Below are the code and all the weights of a small trained network. Each question names an input and a class and asks about switching units off, where a switched-off unit gives its printed mean instead of its output.

import numpy as np


def w(rows, s, z=0):
    codes = np.array(rows[::2]) - 128.0
    scale = np.full(codes.shape[1], s)
    scale[-1] = z or s
    return codes * scale


def f(y):
    return np.maximum(y, 0)


def log_softmax(a):
    a = a - a.max(-1, keepdims=True)
    return a - np.log(np.exp(a).sum(-1, keepdims=True))


def net(x, mask):
    res = np.array(x, float).reshape(1, 2) / 4 @ E
    y = f(res @ A[0][:, :-1].T + A[0][:, -1])
    res = res + np.where(mask, y, B[0][:, -1]) @ B[0][:, :-1]
    return log_softmax(res[-1] @ U[:, :-1].T + U[:, -1])


A, B = {}, {}
E = w([
[65,173,130,45,62,56,253],'x0',
[146,5,164,147,226,51,220],'x1',
],0.0071)
A[0] = w([
[178,143,66,84,18,171,99,65],'n1',
[72,117,190,93,73,29,218,95],'n2',
[44,133,143,38,128,65,117,46],'n3',
[163,16,150,144,211,80,223,75],'n4',
[72,139,129,93,118,70,203,5],'n5',
[82,141,213,2,41,118,244,55],'n6',
[18,125,144,91,136,100,89,253],'n7',
],0.0071,0.0039)
B[0] = w([
[20,184,101,64,170,165,95,204],'n1',
[114,152,153,141,104,58,68,229],'n2',
[48,61,137,217,219,148,124,168],'n3',
[161,180,93,2,97,99,65,254],'n4',
[56,120,99,131,167,102,111,178],'n5',
[64,59,237,183,228,195,17,240],'n6',
[161,193,216,113,43,121,152,207],'n7',
],0.008,0.0064)
U = w([
[94,143,108,35,95,123,101,177],'0',
[111,38,168,255,209,172,67,4],'1',
[174,134,207,214,57,101,217,179],'2',
],0.0066,0.0022)

Each question gives the input, the list of numbers given to net, and the class t.
The units are the neurons (one row each of A and B). Each row of codes is followed by its name. A weight is (code - 128) times the scale printed after its matrix; where a second scale follows, it is the last column's (A, B and U).
mask holds one flag per neuron, in row order. A switched-off neuron (its flag False) gives its mean, the last column of its row in B, instead of its output. The means were averaged over made-up inputs and are rounded, as every weight is.
A unit's drop is (log p(t) with every unit on - log p(t) with that unit switched off) / (log p(t) with every unit on - log p(t) with every unit switched off).
The circuit of an input: a set's keep is (log p(t) with only the set's units on - log p(t) with every unit switched off) / (log p(t) with every unit on - log p(t) with every unit switched off). Starting from all 7 units, units are removed one at a time, each time the one whose removal leaves the highest keep (on an exact tie, the one counted first), for as long as the keep stays at least 0.8.
circuit, biggest first: the units of the circuit, biggest drop first
most important unit: the unit with the biggest drop
k most important neurons: the k neurons with the biggest drops, biggest first
drop of u: that unit's drop, to one decimal
input [-3,-3], class 2: 4 most important neurons	n6, n4, n5, n3
input [4,-1], class 1: circuit, biggest first	n6, n4
input [-1,0], class 2: 3 most important neurons	n6, n4, n1
input [0,2], class 2: circuit, biggest first	n1, n6
input [3,-1], class 2: most important unit	n4
input [0,-2], class 2: circuit, biggest first	n4, n6, n1
input [1,-1], class 2: circuit, biggest first	n4, n1, n6
input [-2,2], class 2: circuit, biggest first	n6, n1
input [-3,4], class 0: circuit, biggest first	n4, n6
input [-3,1], class 2: circuit, biggest first	n6, n1
input [-4,7], class 0: 2 most important neurons	n4, n6
input [-3,3], class 2: 4 most important neurons	n6, n1, n5, n3
input [2,0], class 2: 2 most important neurons	n4, n1
input [6,-1], class 1: circuit, biggest first	n6
input [0,6], class 0: drop of n4	0.7
input [-3,7], class 0: drop of n3	0.0
input [2,-2], class 2: drop of n4	0.6
